Below are the code and all the weights of a small trained network. Each question names an input and a target symbol and asks about switching units off, where a switched-off unit gives its printed mean instead of its output.

import numpy as np


def w(rows, s, z=0):
    codes = np.array(rows[::2]) - 128.0
    scale = np.full(codes.shape[1], s)
    scale[-1] = z or s
    return codes * scale


def norm(h):
    return h / np.sqrt((h * h).mean(-1, keepdims=True) + 1e-5)


def f(y):
    return np.maximum(y, 0)


def softmax(a):
    e = np.exp(a - a.max(-1, keepdims=True))
    return e / e.sum(-1, keepdims=True)


def log_softmax(a):
    a = a - a.max(-1, keepdims=True)
    return a - np.log(np.exp(a).sum(-1, keepdims=True))


def net(x, mask):
    ids = ['αγδεζηλξπτ'.index(c) for c in x.split()]
    T = len(ids)
    res = E[ids] + P[:T]
    u = 0
    for l in range(2):
        q, k, v = (norm(res) @ M[l].T for M in (Q, K, V))
        z = softmax(np.where(np.tri(T) > 0, q @ k.T / 3**0.5, -1e9)) @ v
        res = res + np.where(mask[u], z, O[l][:, -1]) @ O[l][:, :-1]
        u += 1
        y = f(norm(res) @ A[l][:, :-1].T + A[l][:, -1])
        res = res + np.where(mask[u : u + 16], y, B[l][:, -1]) @ B[l][:, :-1]
        u += 16
    return log_softmax(norm(res)[-1] @ U[:, :-1].T + U[:, -1])


Q, K, V, O, A, B = {}, {}, {}, {}, {}, {}
E = w([
[71,132,65,176,159,133,116,153,80],'α',
[137,164,149,167,52,150,122,120,131],'γ',
[73,132,41,161,102,191,131,74,140],'δ',
[92,123,133,118,120,109,118,254,133],'ε',
[126,112,201,124,128,125,150,123,81],'ζ',
[194,116,137,144,157,133,171,176,88],'η',
[97,127,106,209,154,88,137,92,206],'λ',
[102,121,108,93,149,215,158,111,97],'ξ',
[184,137,111,112,177,119,113,109,190],'π',
[144,95,106,127,123,106,193,149,180],'τ',
],0.028)
P = w([
[169,2,127,190,182,164,97,122,125],'0',
[169,70,116,194,139,184,117,135,135],'1',
[181,94,130,172,139,169,133,141,135],'2',
[176,108,134,156,137,165,143,117,123],'3',
[167,118,145,151,147,156,145,132,132],'4',
[165,137,159,140,164,159,148,127,129],'5',
[141,132,146,139,136,141,147,109,131],'6',
[133,142,162,126,151,144,146,113,131],'7',
[99,92,191,54,161,134,127,93,106],'8',
[120,169,173,97,155,152,163,86,110],'9',
[90,159,177,115,161,120,144,109,145],'10',
[53,151,171,115,153,116,149,107,148],'11',
[83,150,178,133,162,155,149,108,118],'12',
],0.014)
Q[0] = w([
[121,117,121,85,125,3,39,61,75],'0.h1',
[185,102,185,82,43,68,112,63,221],'0.h1',
[213,147,57,82,116,132,6,145,111],'0.h1',
],0.0072)
K[0] = w([
[153,12,102,165,155,183,101,161,79],'0.h1',
[254,36,144,100,112,191,94,124,197],'0.h1',
[218,92,53,163,106,178,20,165,74],'0.h1',
],0.0078)
V[0] = w([
[254,151,118,3,28,128,92,107,217],'0.h1',
[108,154,89,168,158,141,69,152,42],'0.h1',
[96,147,62,117,247,77,169,123,67],'0.h1',
],0.0055)
O[0] = w([
[121,148,145,122,116,255,103,59,158,3],'0.h1',
[130,219,119,171,144,29,120,92,96,110],'0.h1',
[220,175,128,124,104,61,183,138,144,109],'0.h1',
],0.012,0.0038)
A[0] = w([
[93,122,164,166,182,150,149,113,162,253],'0.n1',
[165,53,139,111,118,154,77,101,125,122],'0.n2',
[48,163,154,124,84,115,83,192,79,40],'0.n3',
[138,165,71,129,106,49,128,107,51,75],'0.n4',
[131,178,122,83,171,134,64,180,168,123],'0.n5',
[106,192,45,80,133,44,127,149,64,41],'0.n6',
[183,108,105,191,122,130,49,82,132,108],'0.n7',
[142,189,156,104,113,113,77,200,84,114],'0.n8',
[90,147,77,24,164,116,152,154,2,206],'0.n9',
[89,200,47,120,100,151,80,97,105,84],'0.n10',
[111,194,25,120,124,115,113,93,147,151],'0.n11',
[60,173,213,140,119,75,201,96,106,108],'0.n12',
[32,163,75,86,116,107,43,159,93,151],'0.n13',
[235,84,143,140,149,133,141,150,116,58],'0.n14',
[131,175,149,191,7,151,91,85,92,140],'0.n15',
[99,93,168,96,116,66,123,85,204,96],'0.n16',
],0.0088,0.0046)
B[0] = w([
[160,140,163,67,115,45,79,66,108,255],'0.n1',
[136,142,92,229,191,111,131,188,54,172],'0.n2',
[165,77,129,103,115,137,125,55,105,156],'0.n3',
[196,185,143,189,192,48,195,192,196,168],'0.n4',
[228,86,107,22,124,217,151,17,111,155],'0.n5',
[190,187,118,179,146,82,228,151,84,175],'0.n6',
[193,171,155,128,159,157,150,248,93,166],'0.n7',
[105,88,173,188,218,172,160,16,139,161],'0.n8',
[156,107,130,214,255,111,144,156,91,238],'0.n9',
[179,90,243,149,217,144,175,205,136,156],'0.n10',
[105,66,144,57,198,63,119,201,143,166],'0.n11',
[157,91,180,136,114,76,98,84,200,180],'0.n12',
[172,205,98,202,249,235,116,100,46,164],'0.n13',
[88,116,91,185,198,233,72,73,169,180],'0.n14',
[71,169,153,97,210,104,77,112,25,200],'0.n15',
[55,137,124,188,116,159,63,64,101,154],'0.n16',
],0.007,0.0079)
Q[1] = w([
[134,88,128,153,234,165,159,89,47],'1.h1',
[154,173,120,135,175,165,116,85,125],'1.h1',
[130,176,96,105,9,102,147,176,62],'1.h1',
],0.011)
K[1] = w([
[88,166,156,41,38,90,113,123,185],'1.h1',
[144,156,160,38,71,163,96,20,106],'1.h1',
[170,113,110,254,140,137,117,183,70],'1.h1',
],0.0087)
V[1] = w([
[30,163,139,219,6,142,241,159,158],'1.h1',
[143,254,113,139,88,74,13,71,98],'1.h1',
[129,70,84,74,130,98,81,110,221],'1.h1',
],0.0074)
O[1] = w([
[68,28,162,204,252,153,182,114,156,8],'1.h1',
[180,149,126,202,168,171,49,246,101,116],'1.h1',
[185,152,106,77,102,254,207,205,185,121],'1.h1',
],0.0084,0.011)
A[1] = w([
[103,138,173,125,163,179,107,159,80,60],'1.n1',
[107,140,114,124,220,138,161,173,145,2],'1.n2',
[67,145,115,116,168,72,53,98,200,74],'1.n3',
[85,203,110,127,177,83,117,99,143,72],'1.n4',
[145,171,157,98,15,132,153,158,210,54],'1.n5',
[206,44,138,118,132,164,150,181,147,235],'1.n6',
[145,86,79,95,64,107,174,109,150,197],'1.n7',
[165,197,50,57,126,132,114,135,123,31],'1.n8',
[185,49,143,154,185,105,133,138,93,149],'1.n9',
[183,111,92,82,123,203,175,97,198,212],'1.n10',
[95,159,194,138,147,156,79,131,98,63],'1.n11',
[106,185,193,73,49,152,86,147,110,151],'1.n12',
[180,162,76,70,156,201,77,211,165,135],'1.n13',
[184,173,147,121,92,59,56,149,88,93],'1.n14',
[75,102,103,88,106,141,202,96,164,130],'1.n15',
[103,11,119,74,96,159,172,135,168,51],'1.n16',
],0.011,0.0042)
B[1] = w([
[173,98,142,130,131,242,69,156,171,191],'1.n1',
[106,103,99,239,124,103,91,209,75,166],'1.n2',
[161,41,128,63,71,160,122,107,205,155],'1.n3',
[150,88,69,147,120,134,101,100,209,170],'1.n4',
[75,111,182,254,173,183,78,105,34,169],'1.n5',
[87,123,29,120,77,149,140,79,174,206],'1.n6',
[58,185,181,114,214,188,115,106,108,179],'1.n7',
[150,248,104,86,90,136,129,138,137,191],'1.n8',
[95,111,169,97,50,148,121,124,167,238],'1.n9',
[65,219,116,61,127,127,225,132,95,230],'1.n10',
[104,84,236,184,160,136,81,63,82,198],'1.n11',
[169,116,126,211,211,232,97,126,72,210],'1.n12',
[183,138,164,76,65,113,204,182,76,213],'1.n13',
[72,149,177,150,142,192,95,147,134,255],'1.n14',
[56,115,158,93,190,174,192,44,199,174],'1.n15',
[45,230,152,147,131,136,170,43,110,169],'1.n16',
],0.0089,0.0093)
U = w([
[161,101,56,77,171,103,104,27,2,23],'α',
[239,218,122,17,140,156,102,144,92,253],'γ',
[83,155,19,116,153,131,58,123,104,101],'δ',
[105,81,112,161,134,233,193,248,137,62],'ε',
[68,107,211,64,50,59,112,148,39,132],'ζ',
[155,176,195,187,202,31,179,144,100,194],'η',
[228,78,127,161,78,168,137,55,208,214],'λ',
[183,127,204,63,144,97,100,98,176,172],'ξ',
[115,150,132,240,218,254,31,110,88,50],'π',
[47,172,163,136,218,187,239,68,125,36],'τ',
],0.0067,0.0025)

Each question gives the input, a string of symbols that net reads in full, and the target symbol t.
The units are the heads (3 rows each of Q, K, V and O) and the neurons (one row each of A and B). Each row of codes is followed by its name. A weight is (code - 128) times the scale printed after its matrix; where a second scale follows, it is the last column's (O, A, B and U).
mask holds one flag per unit, layer by layer, with each layer's heads first. A switched-off unit (its flag False) gives its mean, the last column of its rows in O or B, instead of its output. The means were averaged over made-up inputs and are rounded, as every weight is.
A unit's drop is (log p(t) with every unit on - log p(t) with that unit switched off) / (log p(t) with every unit on - log p(t) with every unit switched off).
The circuit of an input: a set's keep is (log p(t) with only the set's units on - log p(t) with every unit switched off) / (log p(t) with every unit on - log p(t) with every unit switched off). Starting from the 12 units with the biggest drops (on a tie, the unit counted first), units are removed one at a time, each time the one whose removal leaves the highest keep (on an exact tie, the one counted first), for as long as the keep stays at least 0.8.
circuit, biggest first: the units of the circuit, biggest drop first
k most important neurons: the k neurons with the biggest drops, biggest first
top k neurons in layer l: the k neurons of layer l with the biggest drops, biggest first
drop of u: that unit's drop, to one decimal
input η ζ ξ, target α: top 2 neurons in layer 1 => [1.n14, 1.n12]
input δ ζ π η τ τ γ η ξ γ π η, target γ: top 2 neurons in layer 1 => [1.n13, 1.n8]
input τ δ τ η λ, target τ: circuit, biggest first => [1.h1, 0.h1]
input π δ γ ζ α γ η, target π: circuit, biggest first => [1.h1, 0.n14]
input η τ η γ τ η ε η ε, target τ: top 2 neurons in layer 0 => [0.n7, 0.n9]
input α η ε, target η: circuit, biggest first => [0.h1, 1.h1]
input ξ γ δ π δ γ η ε γ η α η, target η: circuit, biggest first => [0.h1]
input ε γ π γ λ ε λ α γ ξ, target π: circuit, biggest first => [1.h1, 0.n9]
input π δ ε ε γ τ ζ δ η η, target τ: 4 most important neurons => [0.n7, 0.n9, 0.n10, 0.n1]
input α γ π γ τ ζ η λ, target λ: 2 most important neurons => [0.n16, 1.n3]
input α ζ τ π η λ ζ, target λ: top 2 neurons in layer 1 => [1.n6, 1.n10]
input α ζ λ η τ λ ε π τ ζ, target τ: 2 most important neurons => [0.n9, 0.n15]
input ε ξ γ λ ξ, target ε: 3 most important neurons => [0.n2, 0.n1, 0.n9]
input α γ τ λ λ ζ ξ ζ ξ, target ε: 3 most important neurons => [0.n9, 0.n2, 0.n1]
input ξ ζ η, target λ: most important neuron => [0.n15]
input ζ η π τ α η ε π λ ζ α γ, target π: 2 most important neurons => [1.n12, 0.n15]
input ε ξ δ, target δ: top 2 neurons in layer 1 => [1.n4, 1.n13]
input ε η ε, target ζ: 3 most important neurons => [0.n13, 1.n9, 1.n12]
input ε ζ δ δ, target δ: top 3 neurons in layer 1 => [1.n12, 1.n4, 1.n11]
input ζ ξ η, target λ: top 3 neurons in layer 0 => [0.n14, 0.n15, 0.n5]
input γ δ ζ, target ζ: top 2 neurons in layer 1 => [1.n12, 1.n9]
input α γ γ γ α ξ ξ η ξ δ γ π, target γ: most important neuron => [1.n13]
input δ π τ ε ε α γ η ε η π ζ, target π: 2 most important neurons => [0.n9, 1.n12]
input ε τ π δ ζ δ, target γ: drop of 1.n14 => 0.0
input γ ζ τ ζ η, target τ: drop of 0.h1 => 0.1
input γ τ ζ γ γ γ ε, target π: drop of 1.h1 => 0.5
input γ γ δ η η ξ λ δ ξ λ π δ, target γ: drop of 1.h1 => 1.0
